Below is a small trained network, with its code and all its weights. Each question gives an input and a target symbol and asks what happens when units are switched off, that is, made to give their printed mean instead of their output.

import numpy as np


def w(rows, s, z=0):
    codes = np.array(rows[::2]) - 128.0
    scale = np.full(codes.shape[1], s)
    scale[-1] = z or s
    return codes * scale


def norm(h):
    return h / np.sqrt((h * h).mean(-1, keepdims=True) + 1e-5)


def f(y):
    return y / 2 * (1 + np.tanh(0.7978845608 * (y + 0.044715 * y**3)))


def softmax(a):
    e = np.exp(a - a.max(-1, keepdims=True))
    return e / e.sum(-1, keepdims=True)


def log_softmax(a):
    a = a - a.max(-1, keepdims=True)
    return a - np.log(np.exp(a).sum(-1, keepdims=True))


def net(x, mask):
    ids = ['αδεζμφω'.index(c) for c in x.split()]
    T = len(ids)
    res = E[ids] + P[:T]
    u = 0
    for l in range(2):
        r = norm(res)
        for j in range(2):
            rows = slice(4 * j, 4 * j + 4)
            q, k, v = (r @ M[l][rows].T for M in (Q, K, V))
            z = softmax(np.where(np.tri(T) > 0, q @ k.T / 4**0.5, -1e9)) @ v
            o = O[l][rows]
            res = res + np.where(mask[u + j], z, o[:, -1]) @ o[:, :-1]
        u += 2
        y = f(norm(res) @ A[l][:, :-1].T + A[l][:, -1])
        res = res + np.where(mask[u : u + 16], y, B[l][:, -1]) @ B[l][:, :-1]
        u += 16
    return log_softmax(norm(res)[-1] @ U[:, :-1].T + U[:, -1])


Q, K, V, O, A, B = {}, {}, {}, {}, {}, {}
E = w([
[146,127,137,40,150,105],'α',
[93,106,132,65,141,143],'δ',
[165,131,149,56,109,86],'ε',
[207,102,112,154,88,37],'ζ',
[169,225,244,103,122,124],'μ',
[11,75,217,200,148,109],'φ',
[222,175,96,190,225,76],'ω',
],0.011)
P = w([
[145,155,66,146,123,189],'0',
[126,141,223,131,123,166],'1',
[167,93,191,129,134,4],'2',
[108,163,71,96,119,112],'3',
[134,108,189,144,125,186],'4',
[163,73,188,112,164,46],'5',
[43,183,93,121,117,89],'6',
[137,68,155,145,128,199],'7',
[162,36,140,97,172,89],'8',
[99,176,80,97,116,89],'9',
],0.015)
Q[0] = w([
[124,131,162,95,62,139],'L0H0',
[110,191,119,142,107,216],'L0H0',
[100,214,103,202,105,166],'L0H0',
[131,76,149,110,109,82],'L0H0',
[108,114,124,164,80,132],'L0H1',
[107,174,106,177,9,173],'L0H1',
[148,127,135,141,52,193],'L0H1',
[135,187,116,181,74,124],'L0H1',
],0.016)
K[0] = w([
[172,159,184,108,13,188],'L0H0',
[75,225,117,108,35,96],'L0H0',
[55,255,121,138,115,84],'L0H0',
[161,44,155,131,164,188],'L0H0',
[137,20,109,145,98,181],'L0H1',
[228,1,133,126,100,189],'L0H1',
[163,5,209,120,33,178],'L0H1',
[226,58,172,139,222,217],'L0H1',
],0.0092)
V[0] = w([
[140,175,160,207,108,201],'L0H0',
[67,117,117,97,35,144],'L0H0',
[123,101,125,89,23,71],'L0H0',
[126,173,163,125,85,162],'L0H0',
[105,95,96,190,76,148],'L0H1',
[88,147,169,100,2,103],'L0H1',
[141,11,95,68,111,132],'L0H1',
[103,104,120,118,253,66],'L0H1',
],0.0064)
O[0] = w([
[67,24,70,79,194,152,109],'L0H0',
[171,71,192,136,101,202,32],'L0H0',
[184,90,231,151,60,51,77],'L0H0',
[109,53,72,44,78,113,141],'L0H0',
[33,91,232,125,190,132,2],'L0H1',
[199,116,238,147,11,40,129],'L0H1',
[150,2,49,145,91,129,50],'L0H1',
[50,167,26,96,70,53,199],'L0H1',
],0.0042,0.0032)
A[0] = w([
[152,177,148,66,133,123,50],'L0N0',
[112,161,67,147,158,132,32],'L0N1',
[81,133,146,84,169,188,17],'L0N2',
[82,90,142,147,181,107,77],'L0N3',
[93,156,177,88,221,92,59],'L0N4',
[132,34,122,107,143,141,159],'L0N5',
[152,137,177,66,61,217,16],'L0N6',
[120,81,176,136,6,164,51],'L0N7',
[129,211,123,150,148,112,67],'L0N8',
[143,61,84,128,126,150,37],'L0N9',
[120,126,143,211,174,64,18],'L0N10',
[103,188,57,126,173,149,74],'L0N11',
[180,139,79,97,141,99,84],'L0N12',
[91,149,132,179,144,114,3],'L0N13',
[73,142,131,108,136,113,98],'L0N14',
[108,118,83,62,97,127,53],'L0N15',
],0.011,0.0052)
B[0] = w([
[90,120,98,194,138,102,211],'L0N0',
[150,127,190,155,68,115,165],'L0N1',
[161,79,146,67,179,200,137],'L0N2',
[177,236,100,134,95,71,131],'L0N3',
[222,107,60,167,140,50,248],'L0N4',
[122,105,141,124,148,51,215],'L0N5',
[142,193,91,83,156,39,243],'L0N6',
[57,134,87,57,178,114,192],'L0N7',
[70,69,104,96,98,148,201],'L0N8',
[151,77,1,133,180,123,110],'L0N9',
[160,126,100,33,195,55,174],'L0N10',
[148,86,238,120,47,118,255],'L0N11',
[62,175,123,128,113,151,249],'L0N12',
[127,107,78,131,60,197,105],'L0N13',
[152,164,112,116,176,145,160],'L0N14',
[168,187,142,186,162,91,183],'L0N15',
],0.0077,0.0033)
Q[1] = w([
[136,148,91,228,127,160],'L1H0',
[149,79,123,143,217,151],'L1H0',
[166,105,223,172,106,58],'L1H0',
[136,80,212,127,222,141],'L1H0',
[191,160,155,80,246,191],'L1H1',
[183,26,112,118,144,131],'L1H1',
[114,153,158,126,183,163],'L1H1',
[192,58,196,144,145,121],'L1H1',
],0.012)
K[1] = w([
[183,128,147,171,155,163],'L1H0',
[168,64,84,138,172,12],'L1H0',
[63,119,108,162,125,105],'L1H0',
[89,106,153,121,143,47],'L1H0',
[57,182,204,165,112,71],'L1H1',
[104,76,136,114,116,60],'L1H1',
[135,154,188,133,91,152],'L1H1',
[152,101,138,136,119,24],'L1H1',
],0.012)
V[1] = w([
[89,48,109,212,43,102],'L1H0',
[123,48,123,56,183,67],'L1H0',
[74,134,113,186,254,119],'L1H0',
[187,173,133,132,65,81],'L1H0',
[78,155,142,114,32,140],'L1H1',
[147,28,103,187,173,157],'L1H1',
[150,72,94,200,59,76],'L1H1',
[164,79,109,83,164,195],'L1H1',
],0.0075)
O[1] = w([
[194,118,135,171,178,14,2],'L1H0',
[110,50,49,185,74,189,173],'L1H0',
[2,187,137,223,174,114,81],'L1H0',
[198,110,67,109,145,206,202],'L1H0',
[75,77,149,78,142,89,101],'L1H1',
[210,80,134,167,8,126,45],'L1H1',
[234,118,178,143,194,138,80],'L1H1',
[142,96,73,115,34,92,131],'L1H1',
],0.007,0.0053)
A[1] = w([
[81,111,120,80,100,105,60],'L1N0',
[125,170,133,73,103,186,129],'L1N1',
[91,38,138,118,119,170,123],'L1N2',
[114,133,162,57,101,133,9],'L1N3',
[148,114,114,209,130,80,108],'L1N4',
[160,146,39,134,106,91,154],'L1N5',
[122,182,72,81,191,102,87],'L1N6',
[30,101,175,251,113,150,88],'L1N7',
[120,198,198,196,173,132,94],'L1N8',
[111,104,180,131,184,183,130],'L1N9',
[152,79,115,171,62,129,95],'L1N10',
[152,136,68,226,80,182,110],'L1N11',
[132,149,180,129,40,93,77],'L1N12',
[229,214,198,174,113,189,61],'L1N13',
[121,222,2,174,140,124,83],'L1N14',
[148,72,162,88,191,111,134],'L1N15',
],0.014,0.011)
B[1] = w([
[192,83,108,88,136,155,155],'L1N0',
[125,117,152,146,166,79,214],'L1N1',
[119,142,87,186,130,146,141],'L1N2',
[153,39,158,80,100,116,135],'L1N3',
[94,150,142,71,148,128,161],'L1N4',
[105,119,171,137,149,173,251],'L1N5',
[167,92,96,206,111,113,254],'L1N6',
[184,72,222,138,115,249,140],'L1N7',
[84,99,114,133,112,23,149],'L1N8',
[152,128,21,135,89,82,149],'L1N9',
[155,130,78,98,132,100,143],'L1N10',
[139,197,108,134,87,68,147],'L1N11',
[139,109,136,154,167,158,160],'L1N12',
[178,253,164,95,167,232,157],'L1N13',
[173,63,72,156,177,146,212],'L1N14',
[110,154,100,145,88,140,217],'L1N15',
],0.014,0.0078)
U = w([
[91,102,174,178,93,157,219],'α',
[43,129,89,76,155,177,131],'δ',
[128,138,89,130,2,131,4],'ε',
[180,66,138,63,109,104,130],'ζ',
[162,196,115,102,146,164,220],'μ',
[80,149,166,143,141,53,179],'φ',
[173,75,122,171,220,136,32],'ω',
],0.015,0.0036)

Each question gives the input, a string of symbols that net reads in full, and the target symbol t.
The units are the heads (4 rows each of Q, K, V and O) and the neurons (one row each of A and B). Each row of codes is followed by its name. A weight is (code - 128) times the scale printed after its matrix; where a second scale follows, it is the last column's (O, A, B and U).
mask holds one flag per unit, layer by layer, with each layer's heads first. A switched-off unit (its flag False) gives its mean, the last column of its rows in O or B, instead of its output. The means were averaged over made-up inputs and are rounded, as every weight is.
A unit's drop is (log p(t) with every unit on - log p(t) with that unit switched off) / (log p(t) with every unit on - log p(t) with every unit switched off).
The circuit of an input: a set's keep is (log p(t) with only the set's units on - log p(t) with every unit switched off) / (log p(t) with every unit on - log p(t) with every unit switched off). Starting from the 12 units with the biggest drops (on a tie, the unit counted first), units are removed one at a time, each time the one whose removal leaves the highest keep (on an exact tie, the one counted first), for as long as the keep stays at least 0.8.
circuit, biggest first: the units of the circuit, biggest drop first
most important unit: the unit with the biggest drop
k most important neurons: the k neurons with the biggest drops, biggest first
k most important neurons of layer l: the k neurons of layer l with the biggest drops, biggest first
which heads matter: for each layer, one digit per head in row order, 1 if its drop is at least 0.15 and else 0, layers parted by /
input α ω δ ω ζ ω δ α α, target δ: most important unit -> L1H0
input ζ δ ω α ζ δ ε δ δ, target ε: which heads matter -> 11 / 00
input μ α α ω, target δ: circuit, biggest first -> (L0H1 L1H1 L0N8)
input δ α δ ζ φ δ α, target ε: circuit, biggest first -> (L1H1 L0H1)
input α δ δ μ α φ φ ζ ζ, target φ: circuit, biggest first -> (L1H0 L0H1 L1N14)
input ε α α α α δ, target δ: circuit, biggest first -> (L1H0 L1N6 L1N14)
input ω δ μ, target ω: 3 most important neurons -> (L0N11 L1N14 L0N4)
input α μ δ, target μ: which heads matter -> 10 / 01
input ω α μ δ μ ε δ, target φ: 2 most important neurons of layer 0 -> (L0N11 L0N1)
input δ ε α α ω, target μ: which heads matter -> 10 / 00
input α μ ζ, target μ: which heads matter -> 00 / 01
input φ δ ω ε ε, target ζ: 3 most important neurons -> (L0N6 L1N0 L0N4)
input φ α α μ ω ε μ ω α φ, target α: 2 most important neurons -> (L1N7 L0N2)
input α α δ ζ μ ω ζ ζ, target ε: circuit, biggest first -> (L1N11)
input μ ζ α φ α δ, target φ: which heads matter -> 01 / 00
input δ ω ε, target ω: which heads matter -> 10 / 00
input α ω φ φ, target ζ: which heads matter -> 00 / 10
input φ μ δ μ δ α δ, target α: which heads matter -> 11 / 10
input ζ ε ω ε, target μ: which heads matter -> 00 / 01
input α α α α φ ω δ α φ, target φ: most important unit -> L0N3
input μ ζ ζ α, target δ: which heads matter -> 11 / 11
input ε δ φ φ α φ ε, target ω: which heads matter -> 00 / 00
input α ω μ α δ ζ, target ζ: 3 most important neurons -> (L1N6 L1N14 L1N13)
input ω δ ε φ, target φ: 2 most important neurons -> (L0N3 L0N11)
input α ω φ ζ ζ, target ε: 3 most important neurons of layer 0 -> (L0N7 L0N3 L0N12)
